Here is a tiny trained network, its code and every weight. The questions are about switching its units off for an input and a class, where a switched-off unit gives its printed mean instead of its output.

import numpy as np


def w(rows, s, z=0):
    codes = np.array(rows[::2]) - 128.0
    scale = np.full(codes.shape[1], s)
    scale[-1] = z or s
    return codes * scale


def f(y):
    return np.maximum(y, 0)


def log_softmax(a):
    a = a - a.max(-1, keepdims=True)
    return a - np.log(np.exp(a).sum(-1, keepdims=True))


def net(x, mask):
    res = np.array(x, float).reshape(1, 5) / 4 @ E
    y = f(res @ A[0][:, :-1].T + A[0][:, -1])
    res = res + np.where(mask, y, B[0][:, -1]) @ B[0][:, :-1]
    return log_softmax(res[-1] @ U[:, :-1].T + U[:, -1])


A, B = {}, {}
E = w([
[101,175,199,188,59,94],'x0',
[151,41,115,190,192,44],'x1',
[145,2,84,145,25,172],'x2',
[26,150,48,108,97,43],'x3',
[98,77,228,62,137,93],'x4',
],0.0095)
A[0] = w([
[97,144,154,92,105,169,118],'n0',
[97,160,128,237,107,145,138],'n1',
[83,145,76,171,133,158,141],'n2',
[100,145,99,68,74,138,35],'n3',
[71,99,84,131,123,93,112],'n4',
[101,97,64,66,187,149,184],'n5',
[93,156,115,107,114,56,58],'n6',
[90,109,169,96,112,146,166],'n7',
[116,86,130,117,101,144,26],'n8',
[99,181,146,156,173,125,2],'n9',
[121,165,126,97,183,104,18],'n10',
[143,89,114,158,105,130,18],'n11',
[101,129,116,73,130,152,152],'n12',
[72,78,182,127,142,81,172],'n13',
[117,80,87,92,76,101,35],'n14',
[143,61,110,193,179,5,75],'n15',
[191,116,159,123,164,185,66],'n16',
[165,132,80,137,149,135,69],'n17',
[149,182,139,130,199,94,21],'n18',
[178,128,166,143,113,122,20],'n19',
[151,62,123,155,68,173,43],'n20',
[108,123,86,113,104,52,30],'n21',
[74,128,186,177,100,114,132],'n22',
[183,107,150,174,135,137,126],'n23',
[153,147,83,207,112,133,54],'n24',
],0.014,0.0044)
B[0] = w([
[163,165,106,73,88,202,173],'n0',
[199,25,71,87,118,89,194],'n1',
[217,89,121,58,117,150,183],'n2',
[129,235,158,131,144,159,182],'n3',
[152,205,227,218,148,78,192],'n4',
[177,70,118,187,7,74,206],'n5',
[178,100,220,215,126,129,182],'n6',
[191,57,50,52,154,138,172],'n7',
[126,109,110,128,238,163,159],'n8',
[53,82,175,137,156,186,174],'n9',
[61,46,208,170,166,193,173],'n10',
[62,139,155,108,179,183,167],'n11',
[188,126,90,167,70,166,170],'n12',
[234,81,62,25,145,137,204],'n13',
[68,85,233,185,226,180,188],'n14',
[105,255,58,50,55,227,247],'n15',
[181,163,213,177,47,45,197],'n16',
[215,58,133,127,151,191,159],'n17',
[24,53,159,117,185,196,194],'n18',
[165,188,222,202,108,150,157],'n19',
[8,148,155,194,244,177,217],'n20',
[205,152,228,186,85,110,181],'n21',
[144,48,129,150,57,107,186],'n22',
[159,183,142,166,46,79,189],'n23',
[181,57,132,57,160,179,182],'n24',
],0.0076,0.014)
U = w([
[198,166,237,210,55,76,100],'0',
[17,61,179,137,219,185,14],'1',
[135,219,82,55,23,202,249],'2',
[188,21,125,138,29,98,254],'3',
[255,23,112,33,147,127,73],'4',
[162,79,84,111,83,62,151],'5',
],0.0074,0.0055)

Each question gives the input, the list of numbers given to net, and the class t.
The units are the neurons (one row each of A and B). Each row of codes is followed by its name. A weight is (code - 128) times the scale printed after its matrix; where a second scale follows, it is the last column's (A, B and U).
mask holds one flag per neuron, in row order. A switched-off neuron (its flag False) gives its mean, the last column of its row in B, instead of its output. The means were averaged over made-up inputs and are rounded, as every weight is.
A unit's drop is (log p(t) with every unit on - log p(t) with that unit switched off) / (log p(t) with every unit on - log p(t) with every unit switched off).
The circuit of an input: a set's keep is (log p(t) with only the set's units on - log p(t) with every unit switched off) / (log p(t) with every unit on - log p(t) with every unit switched off). Starting from the 12 units with the biggest drops (on a tie, the unit counted first), units are removed one at a time, each time the one whose removal leaves the highest keep (on an exact tie, the one counted first), for as long as the keep stays at least 0.8.
circuit, biggest first: the units of the circuit, biggest drop first
most important unit: the unit with the biggest drop
top k neurons: the k neurons with the biggest drops, biggest first
drop of u: that unit's drop, to one decimal
input [-6,2,0,-7,7], class 0: most important unit	n16
input [1,4,4,3,7], class 4: top 2 neurons	(n13; n7)
input [8,-2,-2,-5,0], class 3: top 2 neurons	(n1; n4)
input [-6,-3,-5,-7,-7], class 0: top 4 neurons	(n16; n13; n1; n7)
input [-5,-4,-8,7,-1], class 1: top 3 neurons	(n18; n10; n9)
input [-4,-6,-6,4,-6], class 1: top 3 neurons	(n15; n10; n18)
input [8,-5,0,-5,6], class 3: top 3 neurons	(n15; n22; n7)
input [-6,4,-4,3,1], class 3: top 2 neurons	(n5; n20)
input [-4,-7,-7,4,-5], class 1: top 4 neurons	(n10; n15; n18; n9)
input [6,-5,-2,4,-8], class 4: circuit, biggest first	(n1; n24)
input [-3,-7,-6,8,6], class 0: top 2 neurons	(n6; n15)
input [8,6,-7,2,1], class 3: top 3 neurons	(n20; n22; n13)
input [-8,3,-3,0,-2], class 3: top 2 neurons	(n5; n13)
input [1,4,-8,1,6], class 1: circuit, biggest first	(n18)
input [4,6,6,-8,8], class 0: top 2 neurons	(n19; n23)
input [-7,8,-4,3,2], class 2: drop of n15	1.7
input [-7,-4,-4,2,5], class 3: drop of n5	0.8
input [-2,-5,8,4,0], class 1: drop of n14	0.1
